Each row is followed by its class number.
[ 460 -266    2  237 -144    5  -58 -181  202  139 -431   34   13  329
 -303   68 -407  -87 -603  276  125  153  359  145  226  439  511  204
 -335 -173 -244  251 -351 -334  142  -73  -33 -186] => 3
[ 337   58  -98  -35  -75  334 -193   17   85   -1  167 -256 -205 -156
 -346 -346   50 -668 -723 -172  -50  -24  215   57  282  316  218    0
 -141 -229 -181 -210   14 -205 -275   20  -41  174] => 9
[ 183  126 -283   48  122  385    0  -30  114 -180  417 -287 -282 -355
  102 -467  188 -136 -543 -245 -103 -376  -71  192  241  345   48  118
  -48  406 -214 -177 -312 -252 -250  249  243 -679] => 7
[ -79  167 -371 -176  124   36   37 -173  170   38  158 -203 -357  244
   73 -344  349 -342 -754 -118 -186 -289  160 -177  119  276  -43  200
  110  247  133 -355  182   60 -347    2  -19 -167] => 2
[ 237  208 -259 -214  106  314  -68  237   69 -202  495 -264 -297 -278
 -322 -586 -266 -373 -671 -206  -81 -170  162 -107  361   57  149 -230
 -147 -372 -208 -180 -175 -188 -475 -101  -83   74] => 8
[ 497  100 -375   64   56 -306 -380  -39  335  141 -430  272  -31  532
 -221   82 -749  468 -290  522  224 -135   58  197  698 -120 -253   44
 -111 -158 -107  326 -324 -303   68 -118 -230  -63] => 1
[-150  337  -49  252  -19  -84  156  140  112  278   65  278  172  226
 -144   20 -378  419  186   80  -25 -162  -95  318   99  149  731  -58
 -176 -339 -113  246 -246 -181  -12  215 -181 -482] => 11
[ 776  211  260  141  -69   75 -290   47  -34 -398  131  -86 -132  -97
 -295 -211  -92  208 -338  -38   74 -176  243   30  377  222   -7  526
 -262  430 -842  267 -308 -674  610  160  241 -170] => 4
[ 169  166 -127  -11   -4   82  132  324 -178 -635  341 -158 -367 -357
  -62 -214 -122 -268 -587 -207  -29 -385  -98   22  770  211 -131   78
 -278   54 -688  278 -219 -411 -333  232  308 -156] => 5
[ -66  277  -29  111 -205  433  282 -107 -257  138  262 -254 -271    5
   22 -166  234 -377 -666   -5 -233 -501 -470 -326   66 -126  253   77
  -64 -166  150 -292  154   93 -606  282  199 -265] => 4
[  97  338  -62    7 -112  464 -308 -185   42  -66  625 -415 -207   45
 -173 -274  164 -402 -734 -145 -168 -383 -184 -204   28  -31   69 -137
   30 -402  -80 -241 -173 -277 -562   62  176 -109] => 10
[-231   -5  306   59  -43  531  159  -80  -57 -275  108  -95 -170  -87
  195  -18 -132 -345 -360 -125  -17  300  289 -379    0   12  388 -387
    4 -418   97 -129   55  196 -261  -21  -11  105] => 11
[ -32  304 -434  349   61  -57 -101  339  209  109 -184  443  248  -82
  228  306 -467  478  276  -36  212  -18  100  281  486  165 -252  -74
   57  -25 -388  311 -343 -309  121  414   40 -562] => 9
[  36  131 -246 -218  -53  252  145 -150  -31  -95   68 -460 -289  -44
   -7 -330  231 -357 -512  -65 -184 -217 -163 -307  -97  -80  139   79
   86  -91  122 -197   36   39 -379   -4   86  158] => 5
[ 275  192 -508  166 -100  194   17  -28   37  118  -21 -401 -158  131
  -74 -300  238 -439 -655 -261 -217  -62  -35  190  225  469  200  587
 -205  313  -85 -172 -207 -193   32  271   42  -64] => 4
[ 170  340 -399 -184   89 -393 -257  283  289 -421  139   75 -423  -21
 -408 -338 -599  552 -238  -13  383 -284  331   63  519 -363 -149   38
  186   93 -727  287 -444 -426  173  -48  317   44] => 7
[-178  606 -102  305   27  471 -282  151 -143   36  186   32   92 -431
 -244  313 -361   -7  -37 -282  186 -679 -126  166  790  -93 -363 -151
 -268 -108 -485  162 -212 -467 -268  291  290 -584] => 11
[ 530 -129  127  -92 -124   54   56   85   29   80  142 -489  -63  305
 -162 -360  191 -302 -575    2 -292  100   86 -215    3  213  305  169
  -56  -71   86 -156  -64 -192    7 -114 -227  164] => 7
[ 539  301   63  137   81   52  173  331 -185  -40  160 -222  304  103
 -125  113 -186  392 -136  -26   31 -349 -336   31  354  -29  -24   43
   51    0 -112   95 -180 -295  596   59  -43 -356] => 6
[  98   98  217  220 -114  -84  317 -160  242  280  -22  -10  -37  119
  184  -54  140   -1 -405 -121 -170 -148 -297   -1  148  233  156  286
 -181  282  -29 -134 -204  -89 -311  127  -25 -685] => 0
[ 393  109  383  325  -85  210 -178  238 -280  -30   12  -27  367    9
   97  437 -328  351  142   80  168 -366 -104 -235  379 -162 -394 -117
  160 -147 -290  185   51 -244  264  182  116 -267] => 1
[ 123   65 -350 -245  -62  636    6  175 -188 -309  297 -415 -246 -372
 -209 -500  -97 -228 -587 -129   -4 -290  253  -72  302   52  157  -36
   10  -36 -304  -83 -120 -225 -162   80  189  122] => 0
[ 132  195 -278   20  -29  353   57   53  -44 -249  326 -515 -268 -259
  -47 -260  114 -386 -770 -244  -40 -340 -223   68  439  161 -201   72
  -30  132 -139 -255 -192 -183 -309   76  266 -265] => 6
[ 279   33  -90  191 -148  228 -153  243   52  217  243 -127 -137  179
 -284  136 -421  225 -388  263  105  -69  401  -26  657  -54  534  -45
   86 -280 -391  281 -415 -385  -96   34  158 -191] => 5
[ 423  430 -102  331 -232  -26 -219  326 -333   98 -135 -209  399  -88
 -264  148 -208  151 -176  119  205 -440   -1  127  444  169   77  284
  -19 -318 -544  270  -17 -434  285   76   38   22] => 8
[ 492  260  363  381 -243  142  -13  -77 -243  226 -145 -341  392 -242
  189  109  294   41  -50  -52   83 -426  135 -151  286  491 -111  373
   75    4 -489  108  357 -613  199   -3  -30 -177] => 1
[ 219  223   60   -2 -191  640 -112  147 -330 -244  471 -468 -216  -19
 -277 -114   22 -495 -610 -183 -157 -439 -239 -167  286  -68  -50  166
  -52 -129 -200 -240  -22 -113 -289  141  153  111] => 8
[ 300  252  -80  343 -281   47  -56 -101  -97  -19    7  -13  105   58
  -52   55 -150  123 -139   50  218 -193  -45   79  388   49   61  103
  -86 -148 -309  304 -177 -478  278  178  210 -154] => 8
[ 312  226  293   85  -89  399 -213 -248 -133 -289  160 -373  -76   -4
 -174 -133  225 -457 -579 -168   96   47  107 -321  -55  118   76   79
  124 -331  -58 -265  217  -48  308 -175 -101  347] => 6
[  27  293  -35  -15  142  381    5  114  -93 -207   55 -254   32  -37
   17   16   50 -496 -354 -255 -126 -176    1 -182   -5  172  -28  -47
  -54 -225   57 -239   33  167 -231  -43 -247 -131] => 7
[ 239  254 -365   63  -62   95 -109 -141  108  104  129 -358 -136  151
   61 -258  189 -158 -631  -29 -174 -249 -184   -4  100  215  -37  235
  103    6   19 -199 -139 -148 -289   63   78  -31] => 10
[ 188   51 -112  141  -87  301  205  -13 -179   39  144 -400 -156   -8
  -60   34  -25 -485 -719  -27 -126 -375 -244 -123  427   58  -49  143
 -248  -84   27 -174  -28  -72 -529   76  123 -282] => 2
[ 134   34 -171 -126   36  405 -104  -96  -85 -105  349 -420 -229  146
   -5 -182  213 -493 -824   64 -196 -503 -330 -115  305   70 -179  -10
  -21 -133  185 -229   69 -104 -614   83   58 -212] => 2
[   7  273  119  280  172  595 -186  166 -171 -569  484  -41  -69 -660
  -38   38 -389   76 -241  -80   80 -191  -86  -37  491  102  108 -218
 -274 -421 -665  260 -343 -461 -114  294  194 -569] => 11
[ -56  243  113  181 -201  106 -132  213  -61 -632  355  159 -580  196
 -254  -81 -615   30 -805  172   83  135   55  -50  409 -166  603  -93
 -296 -271 -473  207 -556   35 -162  104  389  -93] => 11
[  48  143 -362   88 -136  431   94 -100   -4 -181  216 -323 -463 -197
  -47 -403  -93 -350 -586 -174  -75 -284 -167  108  457  144  -97  187
 -266  285  -68 -246  -82 -207 -382  315  290 -291] => 11
[-298  127  268  469   51 -140  111  206  -82 -100 -543  324  269 -312
  494  874 -265  -83  209   34  152 -105  -16  -95  658  167 -519  -25
 -281  -84 -392  322    8  114 -487  183   -3 -687] => 4
[-103   -2 -288 -125   -8  352  231  201   30 -128  213  146 -421  -41
 -270  -46 -298 -277 -660 -228  -40  -53   99  -82  323   35  121  134
 -389  216 -249 -159 -234   29 -243  144  219 -216] => 3
[  43  326   59    7   72  193 -103  -13  194  -35  462 -110 -253  -23
  -93 -472   64 -286 -861 -200 -187  -91   37   46  115  299  541   66
 -171 -214 -212 -278  -86 -114 -458 -101 -219 -126] => 3
[ 303  183    2  132 -166  210  -42  -68 -109 -186  340 -483  -69   38
 -203 -208  -13 -431 -618 -166 -110 -265 -192   39  102   89  275  -41
  -44 -288 -131 -173  -94 -120 -106  -21   74   94] => 9
[ 241  259  137  107  -70  359 -265 -129    2   65   25 -269  130 -204
    8 -150  400 -591 -556 -273  -35 -133 -191 -130  124  428 -185  257
 -118 -239  -92 -243  194 -242 -194  124 -172  -76] => 2
[ 479  157  154  249 -133  211  -51 -110  -81  -59  630 -127 -206   75
 -289  -71 -186  245 -494  116  136 -592  -35 -152  706 -216  -10   11
   21 -129 -523  174 -249 -626  -12  120  315 -407] => 4
[ 210  422   39  523   30 -343 -458 -442  506  -51  -28  307 -151   91
   29    9 -331  261 -449  231  173 -317  306  311  468  367  137  -89
  -35  -35 -548  174 -365 -412 -183  -22   74 -850] => 0
[ 449  354 -229  205  -83  -54 -235  162  -31  -72 -220   72  169  323
   95  115 -256  270 -162  147   91 -135  131   26  279  207  -70   97
  133  -48 -245  229 -222 -160  402   88   45  -15] => 4
[ 652  350   82  273  -17 -262  -23  334 -186  -77  195 -399  121   17
 -358  -82 -410  184 -575 -119  263 -533  237  -10  187 -124  537  129
   77 -115 -520  104 -425  -67  270 -257  236 -206] => 2
[ 119   93 -142  -31   12  422  231   -7  -56  184   22 -543 -103 -354
  -72 -221 -197 -449 -451 -164  -90 -427  115 -216  359 -103   94 -255
  -64 -232   64 -259  181  -54 -663  -39    7  -97] => 9
[ 437  275 -437  109   51  365 -605 -553  272  -45 -120 -476  -51   85
  -38 -176  148 -193 -349  -57  197 -444  659  164  546  453  -38  -49
  358   25 -269  210  -20 -688  269   86  199  -81] => 7
[ 164  330 -207  153 -107  369 -112 -118  -86 -210  216 -413 -323   25
 -271 -190   71 -462 -798  -29  -15 -290  -25  -22  392   40    6  191
   25  -95 -148 -210  -99 -181 -216  117  172 -116] => 8
[-112  705 -197  759  -58  -56 -285 -437   89  -67 -363  366 -190  257
  -49  516 -441  139 -543  274  516 -239 -105  274  573  -75  323  100
   -1 -284 -246  319 -372   44    4  155  382 -575] => 5
[-112  337  108  289  -31  534  175   62 -252 -169  145  -73  -41 -426
  112  135 -124 -463 -543 -156  -80 -223 -110 -100  465  183   39  -65
 -391 -239 -230 -178   80   59 -542  108  -54 -372] => 1
[ 267  185  144  355 -169 -161 -129  -37   -8 -128   21  118 -227  -35
   23  198 -432  461 -189  325  176 -193 -182 -166  457 -348   97  231
 -139  -75 -497  361 -360 -153 -120  185  318 -362] => 10
[-131  174 -188  -26  103  505   67   92 -284 -232   39 -327 -243  -57
 -130  -82    4 -682 -554 -184 -144   14   58  -98  120  100  231  -49
  -84 -215  180 -262  319  186 -172   60  -31  373] => 1
[  18   69  -85 -112  -69  638  130   91 -179 -377  651 -357 -328 -157
 -445 -359  -44 -266 -350 -445 -224 -297 -170  -26  127  -77  100   90
 -195  151 -320 -133 -307 -310   44  391  346 -148] => 3
[ 116  154  537  323 -196  457  176  184 -267 -226   84  197    0 -326
  129  424 -359  -21  -79   70  195 -209   90 -198  815   23 -194 -186
 -239 -157 -416  152  127 -276  -79  102   -4 -447] => 10
[ 180  323  105  460   13  211  -60  303 -181 -158   71  171   67    6
 -262  229 -514  203 -412   29  308  448  292  -62  281   13  293   93
 -201 -313 -377  156 -311 -167  426   20  169  -95] => 1
[ 255 -183  292  -53 -123  470  285 -101  -29 -123  407 -459 -288 -379
 -100 -573  317 -408 -603 -195 -340 -288  -52   26  260  100  315  184
 -311  318 -241 -180 -117 -384 -471  290   40 -381] => 0
[ 171  694 -418  171   45 -188 -536   -2  193  -63  -97  271 -152    3
 -189 -166 -290   29 -661  160  150 -219   29   76  319  269  329   89
 -206 -506 -459  269 -368 -118 -286    9   32 -149] => 11
[ 193  201    1  247 -151  391 -144   11 -190  288   85  -68  246  146
  207  256   59 -235 -288  -66  -34 -250 -189 -131   48  192 -338   38
  -99   -8  241 -308  219   29 -178   20  -14 -171] => 10
[ 677  240   33   61  -58  -48 -371 -249  131 -156 -244 -383  295  437
 -178 -123   19  157 -385  164   93 -291  243  195  342  283 -109   77
  248  -20 -212  189 -162 -685  749 -233 -257   43] => 0
[ 179  338   50   27 -172  288   48  -60 -113  -29  359 -454 -255  -79
   -3 -155  254 -336 -899  -10 -154 -424  -73 -278  174  -33  247   92
  103 -170 -239 -199   31 -167 -660  -23  300  -23] => 0
[ 451  305  -37   18 -143  185   61 -114 -199 -245  172 -457   15  146
 -367 -392  193 -289 -481   11  -56  122  -15  -87    1  237    2  272
  -10 -336  -46 -212  193 -335  410 -161 -221  473] => 1
[ 591  450  -29  274   53 -692  130  564 -169   -7 -201 -176  413  180
 -474  140 -456  172 -330   36  136 -161  120  -37  134  391  226  346
 -241 -453 -522  233 -303   11  231 -362 -146 -164] => 6
[ 288  325 -111   -1 -140  157  -57 -165  140  334  142 -404  -80  119
  -81 -406  288 -100 -494  103 -190 -200   57  -49  -12  206  412  168
  170 -188   11 -198   78 -317 -293  -26  -62  -50] => 3
[ -14  632    7  344  105  105  287  164 -308 -272   81  -43 -151 -150
 -132  265 -203   62  -68 -116  -15 -613 -107   50  717 -325   21  -10
  -64  198 -330  241 -172  -93   29  444  372 -643] => 8
[ 187  104  183   17  -72   42  191 -273  233  289    8 -219 -126  -41
 -104 -362  262 -143 -535   18  -89 -261  130 -113 -103  100  650  237
  -66 -117 -123 -171  131 -276 -346  -16 -266 -257] => 6
[  24 -119  125  209 -153  465  -87  137    1 -153  540 -251 -306   30
  -31 -150   -1 -630 -810 -357 -138 -111  -75   -1  254  330  157  126
 -290   -2 -270 -187 -206 -165 -675  308  268 -363] => 9
[ 381  201  176  266   53   99 -214 -363  315  189   13 -468  -26   41
   53 -172  385 -314 -792 -140  -35 -291 -112  121   40  324  338  301
   13  100  -62 -225  -78 -462 -116  -68 -139 -493] => 7
[ 111  323  337  328  166 -110  274   29   76 -224  370   66 -479 -319
  -81 -198 -432  142 -628  115  130 -396  255 -153  512 -219  634 -153
 -234 -160 -496  122 -157 -178 -628   39  206 -825] => 10
[ 133   18  156  -26  -76  660  -91  240 -166 -208  754 -465 -287  -44
 -244 -193    2 -450 -837 -201 -130 -365 -300 -206  146 -131  115 -135
 -123 -190  -85 -247 -326 -237 -531   48  234 -357] => 7
[ 406  140 -193  -11  -77  288 -226   -3   57 -192  294 -532 -118  229
  -73 -209   11 -348 -827  -83  -92 -365 -252   -7  229  235  -88   68
  135 -196  -61 -197 -247 -172 -275   -6   82  -31] => 10
[ 170  174 -270   52 -150   69  379  -62  -19  -19  102 -376 -235 -129
   21 -479   74   29 -658  -44  -32 -195 -127   -7  387   -5   24  300
  -10  245 -128 -205 -154  -91 -197   99  219 -108] => 4
[ -70  109 -156 -127  -64  405 -147   45  -59 -261  251 -245 -123  177
 -142 -131  -32 -401 -541 -249   28  -21  -51 -170  240  104 -225  -97
   29 -342   26 -164   62 -116  -41  -25  -67  354] => 6
[-108  -37 -332  324 -148  135  -59  133 -145   61   35 -185   40   99
  164  379 -429  151 -146  144  274 -404  -69 -108  629 -233  -40 -329
  246 -399  -88  434 -506   27 -410  269  568 -514] => 2
[ 355 -134  -21  -29 -118  157  102   85   35   37   61 -496  -58  184
  -65 -307  171 -350 -483 -155 -201 -145 -100  196  148  479  -97  404
 -182  372   23 -263   49 -405  -50  -28 -121 -152] => 3
[ 217   51  -90   13 -303  381  221  -53 -254 -217  396 -440 -301 -152
 -121 -431   -8 -256 -794   13  -71 -577 -433   78  403 -254   33    6
 -150   44  -58 -197 -133 -178 -446  164  261  -59] => 10
[ 211  117  273  352 -222 -223  -37  107   14   40   25  281  231  -92
 -120  -54 -387  434 -152   91  318 -238   42   40  173   65  113   -9
 -229 -152 -531  211 -145 -428  110   90   95 -527] => 1
[-117  269 -193  353 -199  286 -354 -136   95  -24  348   49 -133  173
  -36  227 -287  165 -602  307  107 -344 -275  -24  267   -6  369 -132
  -86 -549 -405  333 -676 -346 -537  248  503 -737] => 4
[-198  610 -294  283   53  -61  223   82  -98 -128 -467  427  150 -130
  160  492 -441   67  -11 -157  185 -149  -85    3  440  -61 -264  -62
 -336   -2 -192  228 -186  241   -3  188  196 -396] => 3
[ 590  111   86  355  -40 -580  -99   85  184  -88   42  142 -102  537
 -164  -51 -398  399 -824  229  247  -80   63  127  343  276  354  556
 -232  210 -458  134 -346 -206  357 -195   17 -436] => 8
[ 340  300 -141  107 -108  186  297  -19 -151  -82  214 -569 -269 -145
 -128 -441   75 -445 -894 -120  -80 -198  -66 -136  388 -121  321  129
  -32 -208   -6 -268  -65  113 -461   29  102  161] => 11
[ -56  156  -13  338  -86  330    6   18 -122 -274  420   -2 -299 -114
   77 -130 -213 -151 -756   65  -21   38  -99 -111  249   -1   87   34
 -267 -133 -173 -173 -239   54 -517  154  239 -380] => 8
[ 238  -80  134 -106  -16 -104  426  114   87 -154  616 -451 -295 -118
 -100 -487   37 -105 -700 -114 -207 -219 -273  -50  439   -8  236   56
 -127  -28 -197 -208 -212 -103 -495 -142  -72 -206] => 7
[ 123  137  -83  154  -41  318 -118   -2   94  148  188 -135 -240   83
 -214  -69 -151 -376 -596 -101 -190  -13   68    7   52  132  341   -5
 -288    9   31 -238 -274   21 -374   55  136 -273] => 7
[ 166  523  -11  -25   14  308 -270  -84   73 -346  235 -187  -82  -70
    3 -492  -33 -399 -733 -239   41 -511  -26   39  -93   82  149 -182
  -43 -231 -129 -293    0  -16 -430  -34  -99 -198] => 9
